Below are the code and all the weights of a small trained network. Each question names an input and a target symbol and asks about switching units off, where a switched-off unit gives its printed mean instead of its output.

import numpy as np


def w(rows, s, z=0):
    codes = np.array(rows[::2]) - 128.0
    scale = np.full(codes.shape[1], s)
    scale[-1] = z or s
    return codes * scale


def f(y):
    return np.maximum(y, 0)


def softmax(a):
    e = np.exp(a - a.max(-1, keepdims=True))
    return e / e.sum(-1, keepdims=True)


def log_softmax(a):
    a = a - a.max(-1, keepdims=True)
    return a - np.log(np.exp(a).sum(-1, keepdims=True))


def net(x, mask):
    ids = ['βγεηθμπσφψω'.index(c) for c in x.split()]
    T = len(ids)
    res = E[ids] + P[:T]
    r = res
    for j in range(3):
        rows = slice(3 * j, 3 * j + 3)
        q, k, v = (r @ M[0][rows].T for M in (Q, K, V))
        z = softmax(np.where(np.tri(T) > 0, q @ k.T / 3**0.5, -1e9)) @ v
        o = O[0][rows]
        res = res + np.where(mask[j], z, o[:, -1]) @ o[:, :-1]
    y = f(res @ A[0][:, :-1].T + A[0][:, -1])
    res = res + np.where(mask[3:15], y, B[0][:, -1]) @ B[0][:, :-1]
    return log_softmax(res[-1] @ U[:, :-1].T + U[:, -1])


Q, K, V, O, A, B = {}, {}, {}, {}, {}, {}
E = w([
[90,162,252,135],'β',
[134,134,158,95],'γ',
[151,131,157,109],'ε',
[141,169,165,130],'η',
[184,145,204,185],'θ',
[89,113,225,65],'μ',
[31,49,119,211],'π',
[156,133,154,114],'σ',
[130,138,141,95],'φ',
[139,146,148,106],'ψ',
[146,138,171,113],'ω',
],0.021)
P = w([
[129,211,63,3],'0',
[247,89,105,74],'1',
[213,77,120,105],'2',
[190,67,137,129],'3',
[178,54,142,136],'4',
[163,39,147,146],'5',
[144,35,161,151],'6',
[142,21,163,143],'7',
],0.0052)
Q[0] = w([
[164,163,180,236],'H1',
[5,78,69,116],'H1',
[180,145,70,149],'H1',
[136,161,130,54],'H2',
[138,143,74,138],'H2',
[126,104,132,67],'H2',
[140,102,126,153],'H3',
[189,194,104,106],'H3',
[221,39,169,105],'H3',
],0.012)
K[0] = w([
[143,192,230,193],'H1',
[17,5,134,106],'H1',
[102,58,39,170],'H1',
[143,127,114,121],'H2',
[156,175,157,88],'H2',
[62,103,74,116],'H2',
[156,69,136,214],'H3',
[92,154,143,41],'H3',
[57,49,206,131],'H3',
],0.011)
V[0] = w([
[107,139,166,176],'H1',
[136,102,108,172],'H1',
[101,110,172,66],'H1',
[95,80,137,253],'H2',
[155,129,174,117],'H2',
[138,154,111,169],'H2',
[175,138,137,143],'H3',
[148,99,160,132],'H3',
[69,100,29,145],'H3',
],0.013)
O[0] = w([
[211,121,146,48,192],'H1',
[159,175,125,181,117],'H1',
[169,97,133,198,156],'H1',
[59,95,125,180,160],'H2',
[136,77,112,119,193],'H2',
[2,107,72,109,111],'H2',
[135,151,185,132,128],'H3',
[123,64,139,40,181],'H3',
[55,130,89,176,10],'H3',
],0.0091,0.011)
A[0] = w([
[199,120,132,125,98],'N1',
[4,171,208,43,147],'N2',
[193,199,198,2,207],'N3',
[182,217,178,154,10],'N4',
[153,171,171,65,65],'N5',
[133,138,113,38,66],'N6',
[161,76,75,187,205],'N7',
[65,90,112,195,69],'N8',
[60,59,101,29,124],'N9',
[186,209,168,207,56],'N10',
[91,201,57,186,69],'N11',
[105,227,213,199,131],'N12',
],0.0091,0.011)
B[0] = w([
[146,186,141,195,167],'N1',
[201,195,109,128,142],'N2',
[63,131,144,150,254],'N3',
[218,157,61,87,135],'N4',
[190,134,62,205,166],'N5',
[165,251,47,46,144],'N6',
[189,143,89,67,145],'N7',
[136,125,173,173,142],'N8',
[233,185,120,165,140],'N9',
[244,222,61,29,131],'N10',
[161,89,129,38,132],'N11',
[125,161,101,25,133],'N12',
],0.013,0.036)
U = w([
[207,118,1,69,245],'β',
[139,161,93,142,44],'γ',
[153,152,103,101,109],'ε',
[150,159,109,138,19],'η',
[147,163,104,131,20],'θ',
[15,79,228,203,205],'μ',
[164,146,217,25,121],'π',
[178,127,152,166,199],'σ',
[158,156,100,138,21],'φ',
[93,111,204,209,121],'ψ',
[195,245,18,104,99],'ω',
],0.01,0.011)

Each question gives the input, a string of symbols that net reads in full, and the target symbol t.
The units are the heads (3 rows each of Q, K, V and O) and the neurons (one row each of A and B). Each row of codes is followed by its name. A weight is (code - 128) times the scale printed after its matrix; where a second scale follows, it is the last column's (O, A, B and U).
mask holds one flag per unit, heads first, then neurons. A switched-off unit (its flag False) gives its mean, the last column of its rows in O or B, instead of its output. The means were averaged over made-up inputs and are rounded, as every weight is.
A unit's drop is (log p(t) with every unit on - log p(t) with that unit switched off) / (log p(t) with every unit on - log p(t) with every unit switched off).
The circuit of an input: a set's keep is (log p(t) with only the set's units on - log p(t) with every unit switched off) / (log p(t) with every unit on - log p(t) with every unit switched off). Starting from the 12 units with the biggest drops (on a tie, the unit counted first), units are removed one at a time, each time the one whose removal leaves the highest keep (on an exact tie, the one counted first), for as long as the keep stays at least 0.8.
units of the circuit, in order: the units of the circuit, biggest drop first
top k neurons: the k neurons with the biggest drops, biggest first
which heads matter: for each layer, one digit per head in row order, 1 if its drop is at least 0.15 and else 0, layers parted by /
drop when u is switched off: that unit's drop, to one decimal
input β ω μ θ π φ, target β: top 4 neurons : (N3; N1; N7; N8)
input σ θ ω θ μ ε θ, target ψ: which heads matter : 011
input π θ ε μ ε β, target π: top 3 neurons : (N12; N2; N5)
input θ θ φ π, target β: top 4 neurons : (N3; N7; N1; N9)
input π θ ω θ θ θ θ, target β: top 2 neurons : (N3; N7)
input θ γ θ π μ θ μ, target σ: top 4 neurons : (N3; N2; N8; N9)
input ω γ π φ θ, target β: units of the circuit, in order : (N3; H3; N1)
input β θ μ θ π γ, target β: units of the circuit, in order : (N3; N1; H2)
input ω ε π θ ε ε, target β: which heads matter : 001
input φ π μ θ θ θ π, target σ: units of the circuit, in order : (N3; H2; N8)
input θ θ θ φ ω π σ, target β: top 4 neurons : (N3; N1; N7; N6)
input ψ γ θ π θ μ π, target σ: units of the circuit, in order : (N3; N8; H2)
input β μ μ σ η ε ε θ, target ω: top 3 neurons : (N10; N4; N8)
input θ π φ φ φ θ μ, target σ: top 4 neurons : (N3; N2; N8; N6)
input θ β φ ω φ φ μ, target ω: top 4 neurons : (N6; N2; N9; N5)
input π θ β, target π: top 2 neurons : (N5; N12)
input μ β θ θ β θ, target ψ: top 2 neurons : (N6; N3)
input θ ω β π φ, target β: top 3 neurons : (N3; N1; N8)
input θ φ ε β, target ω: top 3 neurons : (N2; N5; N4)
input φ ω θ μ φ θ θ β, target ω: which heads matter : 101
input θ μ μ μ, target ψ: which heads matter : 110
input φ β μ θ, target ω: which heads matter : 101
input ε μ ε π θ θ ε, target β: which heads matter : 011
input θ σ θ φ θ φ ψ μ, target ω: drop when N9 is switched off : 0.4
input θ θ ω π, target β: drop when N1 is switched off : 0.3
